Moves between units:
q726: v>q19, w>q267, p>q958, j>q394, o>q115, a>q656
q545: v>q212, w>q166, p>q763, j>q244, o>q663, a>q468
q763: v>q572, w>q663, p>q710, j>q715, o>q807, a>q648
q384: v>q115, w>q656, p>q688, j>q437, o>q550, a>q510
q558: v>q274, w>q462, p>q239, j>q427, o>q360, a>q148
q656: v>q394, w>q595, p>q550, j>q726, o>q437, a>q45
q807: v>q648, w>q715, p>q902, j>q17, o>q364, a>q795
q352: v>q364, w>q795, p>q416, j>q710, o>q274, a>q462
q663: v>q468, w>q244, p>q807, j>q615, o>q715, a>q968
q291: v>q239, w>q592, p>q280, j>q42, o>q877, a>q127
q96: v>q280, w>q611, p>q45, j>q645, o>q19, a>q267
q958: v>q384, w>q115, p>q76, j>q510, o>q370, a>q550
q274: v>q462, w>q710, p>q592, j>q902, o>q148, a>q427
q581: v>q291, w>q239, p>q96, j>q127, o>q611, a>q877
q462: v>q710, w>q917, p>q360, j>q352, o>q427, a>q902
q394: v>q595, w>q96, p>q510, j>q19, o>q45, a>q726
q550: v>q510, w>q437, p>q290, j>q958, o>q85, a>q732
q968: v>q615, w>q545, p>q795, j>q663, o>q763, a>q572
q127: v>q42, w>q156, p>q645, j>q291, o>q870, a>q581
q244: v>q82, w>q290, p>q715, j>q212, o>q615, a>q545
q645: v>q455, w>q870, p>q656, j>q280, o>q595, a>q96
q45: v>q726, w>q19, p>q732, j>q656, o>q384, a>q115
q877: v>q127, w>q42, p>q267, j>q581, o>q455, a>q870
q427: v>q902, w>q352, p>q156, j>q274, o>q416, a>q558
q19: v>q267, w>q645, p>q384, j>q595, o>q656, a>q394
q17: v>q763, w>q572, p>q462, j>q648, o>q917, a>q807
q85: v>q732, w>q958, p>q212, j>q370, o>q76, a>q688
q615: v>q545, w>q212, p>q17, j>q468, o>q572, a>q663
q455: v>q870, w>q581, p>q394, j>q611, o>q96, a>q280
q416: v>q558, w>q274, p>q291, j>q148, o>q592, a>q360
q592: v>q360, w>q148, p>q877, j>q781, o>q42, a>q156
q42: v>q156, w>q781, p>q455, j>q239, o>q581, a>q291
q870: v>q581, w>q291, p>q595, j>q877, o>q280, a>q611
q781: v>q416, w>q558, p>q581, j>q360, o>q239, a>q592
q648: v>q715, w>q968, p>q352, j>q763, o>q795, a>q17
q437: v>q45, w>q726, p>q85, j>q115, o>q958, a>q384
q360: v>q148, w>q427, p>q127, j>q416, o>q156, a>q781
q510: v>q437, w>q45, p>q417, j>q384, o>q732, a>q958
q76: v>q688, w>q370, p>q468, j>q417, o>q82, a>q290
q156: v>q781, w>q416, p>q870, j>q592, o>q291, a>q239
q370: v>q550, w>q510, p>q82, j>q732, o>q417, a>q85
q364: v>q795, w>q17, p>q558, j>q917, o>q462, a>q710
q902: v>q352, w>q364, p>q781, j>q462, o>q558, a>q274
q688: v>q370, w>q550, p>q244, j>q85, o>q290, a>q417
q166: v>q76, w>q688, p>q663, j>q290, o>q244, a>q82
q732: v>q958, w>q384, p>q166, j>q550, o>q688, a>q370
q917: v>q807, w>q648, p>q427, j>q795, o>q352, a>q364
q417: v>q85, w>q732, p>q545, j>q688, o>q166, a>q76
q595: v>q96, w>q280, p>q437, j>q267, o>q726, a>q19
q611: v>q877, w>q127, p>q19, j>q870, o>q645, a>q455
q710: v>q917, w>q807, p>q148, j>q364, o>q902, a>q352
q82: v>q290, w>q417, p>q968, j>q166, o>q545, a>q212
q239: v>q592, w>q360, p>q611, j>q156, o>q127, a>q42
q280: v>q611, w>q877, p>q726, j>q455, o>q267, a>q645
q212: v>q166, w>q76, p>q572, j>q82, o>q468, a>q244
q148: v>q427, w>q902, p>q42, j>q558, o>q781, a>q416
q468: v>q244, w>q82, p>q648, j>q545, o>q968, a>q615
q115: v>q656, w>q394, p>q370, j>q45, o>q510, a>q437
q715: v>q968, w>q615, p>q364, j>q572, o>q17, a>q763
q795: v>q17, w>q763, p>q274, j>q807, o>q710, a>q917
q572: v>q663, w>q468, p>q917, j>q968, o>q648, a>q715
q290: v>q417, w>q85, p>q615, j>q76, o>q212, a>q166
q267: v>q645, w>q455, p>q115, j>q96, o>q394, a>q595

The rows follow the links: the fewer symbols apart two units are, the more alike their rows tend to be.

Each row is also shifted at random along 5 hidden directions that mean nothing.

Rows with their units:
68,1,46,24,-12,38,6,-12,-34,29,-49,-39,55,-21,-23,-41,-10,-12,23,-57,-29,-35,39,22,-19,-1,-16,29,-33,-51,23,-37,-31,12,-20,-21,-6,-25,5,-11,-51,38
unit: q581
-1,-34,-72,2,-24,-24,72,-32,67,-16,26,-77,10,51,22,-4,10,75,-16,3,-29,35,-7,4,-85,46,-87,26,10,54,-96,48,48,7,-27,43,-12,42,13,67,123,9
unit: q76
-18,-13,-45,-2,25,8,-10,23,32,6,8,15,-33,19,11,24,16,-5,-5,45,31,12,7,-11,-12,31,-41,-11,9,40,5,24,23,4,10,42,8,23,-1,29,21,-25
unit: q545
14,8,20,-22,-25,-6,-28,-5,-10,29,43,11,-63,-27,-2,23,20,-15,-23,-35,-30,11,-19,13,-31,-6,25,42,48,16,-48,-43,-49,-29,-8,-9,6,25,5,24,-6,18
unit: q291
59,-24,-21,-11,-5,-31,41,-58,18,-11,-17,-77,60,12,5,-26,6,3,25,22,0,-5,-33,-34,-16,-1,12,-41,5,-11,-105,-38,-23,-45,-54,48,30,-9,20,8,8,13
unit: q462
70,11,16,-25,-14,-28,-10,-29,-13,27,10,25,-3,13,6,-20,15,36,8,-20,-19,-3,5,13,-33,8,23,18,-9,-7,-5,44,-6,5,8,-44,-37,-17,6,28,-14,-17
unit: q394
79,-8,-25,20,9,4,15,19,20,-22,12,-54,-7,30,36,-21,-21,48,-27,-24,-11,2,11,26,-44,3,-42,-8,-9,-26,5,53,46,35,1,1,-25,8,-11,-4,31,8
unit: q370
-107,-13,-29,6,-7,25,44,-8,1,-10,-19,20,26,14,-9,37,-18,-2,-7,34,13,-2,-7,-23,20,-2,-30,-8,-1,1,3,-58,23,-9,-12,45,5,13,9,-23,37,28
unit: q795
37,20,-4,15,-11,-4,-6,-15,-12,9,-20,42,-4,-10,-9,-2,2,-7,16,4,-10,22,15,-2,51,48,11,-2,-28,12,20,26,-1,6,-18,-36,-15,-40,-6,-34,12,-17
unit: q115
-138,-15,1,-12,-12,-6,-16,-9,12,2,-14,-42,14,4,-7,-2,11,-14,-14,23,17,-3,13,-4,9,11,-7,-22,-9,13,-10,-38,-9,-24,-10,9,38,0,36,25,19,5
unit: q427
0,25,-20,3,-35,-1,15,-35,6,15,-30,27,-2,0,-8,-5,16,15,1,7,-20,44,-2,-32,42,55,-11,0,-28,39,-3,25,-5,-9,-26,-34,-16,-18,13,-27,62,-25
unit: q45
63,0,-12,30,20,-29,21,10,9,-40,43,2,2,-18,17,-8,-17,17,2,-5,-2,3,-16,17,8,-8,17,4,10,5,-17,53,15,23,13,10,-21,3,-44,-5,-1,4
unit: q688
4,18,38,-29,-1,17,-29,1,-14,23,12,25,-24,-1,13,-27,4,27,-21,-26,8,3,11,8,-15,-34,17,20,-20,-36,55,42,-8,16,43,-58,-45,-4,-7,5,-54,-18
unit: q267
20,5,-15,30,15,-32,41,-3,15,-56,29,22,19,-37,6,-3,-3,-1,12,1,5,25,-46,-14,48,-5,27,6,6,42,-30,43,5,5,0,16,-16,-5,-52,-24,14,4
unit: q417
-6,18,25,5,-10,12,42,-40,12,17,-53,-48,74,-13,-16,-58,1,5,33,-33,-37,6,-13,-40,4,2,-2,3,-41,16,-19,14,-24,3,-45,-35,-13,-14,-3,-32,9,-4
unit: q280
-13,14,-61,-16,10,29,9,25,52,2,-23,-32,-8,43,7,34,-16,-1,-18,47,20,22,-26,-71,6,-9,-37,-65,-3,43,19,-6,40,-3,-14,37,23,41,15,-34,76,-44
unit: q968
-63,22,9,-24,-23,-18,-8,-4,8,-5,-16,-32,24,-2,-18,8,15,-18,-9,-10,1,9,-22,-21,30,-22,19,-21,-6,35,-21,-52,-9,-30,-10,-16,40,22,39,12,43,-13
unit: q360
-39,-44,12,20,10,29,23,-7,-32,-2,-44,-3,68,12,-8,-15,-13,-13,14,13,29,-53,56,36,0,0,-38,1,-32,-87,45,-53,14,22,12,31,8,-33,16,8,-62,52
unit: q710
143,45,17,-42,-7,8,-39,17,-4,-10,3,-19,-5,-5,12,-8,0,-18,-37,-44,31,-1,-10,-14,21,-91,48,-39,-1,-29,24,-43,-17,-24,41,-29,19,27,29,4,-38,-27
unit: q592
-56,-19,11,-11,-47,-20,-4,-1,-23,31,0,-21,1,15,-20,11,18,6,5,-39,-49,-22,24,50,-69,28,-42,57,19,5,-38,-64,-15,-13,-13,-11,22,23,51,62,39,41
unit: q239
-43,-9,68,7,32,-80,-37,-9,-52,-20,41,32,13,-50,-31,7,9,-62,62,22,5,-47,-26,47,44,-14,107,10,39,-2,-54,-34,-54,-27,-7,-11,50,-37,-24,14,-88,16
unit: q558
30,8,-41,-17,14,47,10,31,10,-11,-26,-1,15,40,13,28,-37,6,-22,16,30,-21,-2,-33,4,-62,-22,-48,-3,-31,54,-43,45,8,15,30,10,29,13,-39,13,-18
unit: q648
42,-65,-7,-16,0,-16,5,-8,-33,14,60,-18,-35,57,30,20,2,37,-14,8,2,-57,20,75,-117,-11,-17,24,57,-73,-60,-36,7,-1,16,48,2,3,17,78,-43,49
unit: q364

Complete each set of four: the symbols that take the first to the second take the third to the fourth, perhaps in another order.
Answers are names.
5,-30,35,-9,6,-28,-18,-2,-26,-1,-12,-59,52,24,-9,-27,0,0,17,-10,-6,-58,38,59,-39,-12,-3,-13,-14,-40,-8,-31,4,5,8,-10,33,-6,44,50,-30,16
to -1,-2,42,-15,2,-56,-34,-4,-38,-4,30,-3,12,-8,-18,1,14,-19,23,-16,-16,-38,-11,43,-2,-28,53,15,17,-2,-34,-41,-26,-17,14,-28,27,-3,17,43,-28,8
as 67,15,-5,41,16,-30,22,-4,10,-40,9,-11,9,-25,7,-12,-21,1,17,-7,-27,23,-33,-6,38,15,37,-23,9,24,-28,51,1,4,-36,-12,-9,-19,-46,-49,31,-2
to q85

-145,-32,11,-4,-12,-30,-2,-16,-4,3,-8,-37,20,16,-16,3,17,-8,6,31,-14,-23,16,24,-20,30,-16,-6,3,5,-44,-40,-11,-16,-23,12,35,-9,33,43,15,22
to 29,29,-4,-38,-3,5,-16,-15,37,-17,-19,-56,13,-12,12,-10,11,-26,-29,11,47,32,-39,-71,55,-62,56,-92,-20,11,-13,-32,-17,-47,-6,-2,39,17,27,-29,7,-42
as 5,-24,-5,-16,2,-14,14,-33,4,-1,-10,-61,28,15,9,-17,4,0,3,22,13,-4,-9,-11,-21,-3,15,-33,3,-18,-62,-39,-14,-24,-31,32,32,-7,30,20,-8,3
to q274

-138,-4,24,-23,-7,-18,-59,23,-12,6,34,14,-56,-12,1,27,18,-24,-40,15,17,-1,-1,21,14,-18,31,-11,21,13,16,-34,-14,-23,32,-12,34,21,29,29,-5,-9
to 34,3,0,-42,-17,6,-20,4,15,0,-15,-80,22,43,10,-24,8,18,-33,-18,14,-22,19,-8,-33,-45,-21,-43,-20,-22,5,-38,15,-12,18,-19,31,31,64,38,15,-18
as -47,27,-22,17,-10,9,-34,29,14,-4,51,39,-125,-24,28,36,-6,6,-60,0,1,63,-21,-5,38,23,28,-21,33,41,24,47,7,-10,4,-22,-26,2,-23,-48,47,-31
to q550

-4,-16,-45,15,-18,17,50,8,46,-20,-8,-70,18,49,26,-20,-15,67,-29,-14,-19,19,24,11,-47,28,-89,-5,-26,11,1,48,56,32,-10,5,-24,20,13,17,94,7
to 32,-37,11,19,19,27,30,-1,-45,-9,-34,10,81,26,-4,1,-36,2,30,8,10,-81,44,46,-13,-21,-31,5,-15,-91,41,-54,27,28,19,34,3,-21,8,7,-63,50
as -10,23,11,-15,-30,15,-3,-2,-3,7,-42,-19,38,3,-24,-4,9,-12,-15,-37,-5,1,13,-10,20,-17,-20,0,-30,6,22,-60,-2,-12,11,-21,28,20,47,5,28,8
to q115

-71,3,-37,21,-16,36,14,32,37,-14,-14,-27,-27,23,20,3,-18,42,-51,-12,-11,37,24,4,5,35,-64,-8,-20,12,44,41,50,32,-1,-15,-22,12,-3,-24,81,6
to -25,-22,-23,30,25,-2,42,-8,22,-22,-29,6,72,0,-15,-13,4,-6,43,30,11,1,19,6,14,54,-53,27,-30,34,-10,30,24,26,-3,42,3,-11,-11,22,14,20
as -36,-12,-12,24,35,2,11,25,-5,-10,-23,2,37,30,-16,24,-31,-17,43,34,-2,-39,-1,-3,8,9,-27,-15,1,13,24,-14,33,18,-18,28,27,11,-7,-16,28,-1
to q364

103,29,-16,52,9,-17,72,-26,30,-50,-53,-62,98,-12,-8,-38,-32,7,48,-15,-27,33,-33,-51,66,26,6,-48,-49,24,-41,40,16,3,-71,-8,-3,-28,-35,-86,60,-9
to 50,-10,-48,27,14,23,74,-24,44,-22,-82,-51,113,21,-14,-34,-1,1,42,29,24,13,14,-49,17,35,-69,-19,-67,22,-6,26,42,17,-27,43,17,-2,12,2,45,-5
as -2,-19,6,39,55,-38,-17,16,-17,-13,2,46,21,-20,-24,10,3,-45,81,49,6,-28,-9,24,24,44,17,16,23,33,-14,21,-6,11,-20,36,29,-21,-36,1,-50,1
to q807

-84,-2,51,6,-9,49,-33,38,-29,36,-7,10,-32,-29,-6,-11,-3,-11,-20,-38,-15,-17,46,38,-24,3,-25,50,-4,-44,66,-15,-35,27,19,-20,-28,-5,-13,-4,-62,24
to -44,49,18,-20,-29,5,-43,11,-13,0,20,59,-63,-62,-17,37,21,-52,-38,-27,8,41,-28,-28,71,-48,54,11,24,36,21,-57,-44,-44,26,-22,20,22,1,-22,-5,-13
as 41,33,-44,-39,-48,44,16,-27,49,27,-48,-28,0,53,13,-23,17,57,-56,-10,7,56,8,-68,-5,13,-51,-26,-61,17,35,30,29,-5,3,-39,-41,14,55,-5,89,-46
to q645

1,-16,38,-18,15,-17,-47,21,-18,1,7,-33,1,10,10,-14,-1,-16,-14,0,25,-47,26,39,-16,-39,27,-19,1,-50,11,-28,-5,-9,28,-7,26,-9,24,34,-66,2
to 42,59,-5,-66,-38,4,-38,5,28,4,41,4,-82,-30,14,30,23,-24,-68,-32,17,49,-61,-48,21,-73,62,-27,30,41,-20,-44,-36,-59,29,-17,24,52,20,-11,35,-42
as 42,-28,-27,7,24,-12,12,11,18,1,-13,-54,37,61,-2,4,-12,12,46,36,-13,-39,3,14,-68,34,-53,-11,9,14,-35,11,35,20,-36,46,35,15,10,30,25,-6
to q17

3,-18,40,5,-7,13,5,-10,-17,37,-9,-46,14,-10,-8,-39,-3,9,22,-45,-46,-29,23,28,-72,18,-24,40,1,-36,-18,7,-34,17,-27,-25,-16,-12,-3,20,-35,25
to 42,-23,35,-38,-11,-20,-20,-11,-15,33,54,-13,-31,34,22,-26,10,59,-8,-35,-30,-32,7,61,-110,-6,-1,50,18,-32,-22,44,-8,22,25,-50,-44,-2,9,70,-39,4
as 68,4,37,18,-8,6,12,-20,-25,18,-26,-35,42,-41,-15,-40,-1,-22,35,-50,-36,-15,0,4,-10,-3,13,18,-9,-24,-28,-21,-46,1,-42,-21,4,-27,-9,-28,-46,25
to q645

-62,20,3,-21,-28,-20,-3,-20,11,-6,-16,-31,28,-6,-25,5,15,-11,-1,-12,-16,10,-17,-24,27,-9,1,-12,-12,44,-32,-56,-8,-36,-18,-18,40,25,41,15,69,-9
to -11,24,11,-20,-26,-21,-9,-13,-3,1,-8,-6,14,-16,-21,14,18,-20,-9,-23,-9,15,-23,-18,32,-25,23,-5,-2,34,-14,-52,-20,-29,-2,-23,32,22,30,10,35,-12
as 32,46,-18,7,35,14,18,18,2,-33,-17,36,22,-16,-11,31,-35,-43,21,33,31,5,-61,-75,91,-69,53,-68,3,17,33,-28,12,-18,-6,26,25,6,-30,-94,2,-34
to q648

-40,26,1,-1,-40,35,10,-24,8,19,-43,-23,19,-35,-23,-9,7,-32,-11,-39,-18,33,-3,-46,34,6,-7,4,-15,27,-2,-56,-29,-23,-38,-16,7,7,12,-34,33,6
to -10,-24,10,-13,-2,-13,4,-23,5,-10,-4,-41,7,0,8,-7,12,-19,-1,23,17,-4,-9,-7,-4,-2,33,-35,14,-15,-58,-35,-29,-30,-22,30,27,-12,18,12,-19,7
as -18,20,26,-22,-15,14,-2,-16,4,22,-10,-19,7,-4,1,-38,5,26,-15,-28,-9,14,-6,-32,-14,-14,2,10,-23,-2,18,31,-11,2,5,-50,-33,6,2,-10,-8,-19
to q592

-43,26,27,-6,-23,-1,15,-25,-8,16,-42,43,48,-11,-21,-20,6,6,24,-9,-11,7,10,-21,44,22,6,25,-53,6,41,26,-6,15,5,-56,-32,-22,2,-24,8,-15
to -88,-6,57,11,-2,10,-11,-4,-41,26,-18,20,38,-14,-23,-32,-3,7,20,-21,-27,-28,37,38,-13,10,-14,57,-34,-28,57,36,-14,40,11,-60,-40,-22,-14,5,-56,15
as 31,-3,-30,5,36,18,-23,33,26,-18,20,41,-46,-5,15,14,17,-22,-11,43,53,19,-1,-15,10,-4,-1,-8,9,17,22,36,13,10,31,42,7,9,-22,13,-25,-30
to q166

-37,-29,-8,5,34,-14,-20,43,-16,13,23,10,-20,42,-5,42,-17,3,26,33,-11,-47,7,46,-55,9,-31,13,46,3,9,-7,37,26,-1,31,19,17,-4,32,10,6
to -69,-21,-6,1,35,5,-50,63,-13,15,32,42,-61,36,7,49,-11,-8,-2,39,16,-39,19,41,-32,1,-21,5,40,-7,50,4,32,25,35,27,12,15,-12,27,-17,-5
as -87,-12,-28,-21,-22,-2,26,-23,23,-1,14,-8,-31,-6,7,27,17,-10,-31,43,22,29,-39,-43,11,-3,19,-28,28,18,-55,-52,-17,-45,-19,44,17,9,23,1,28,7
to q710

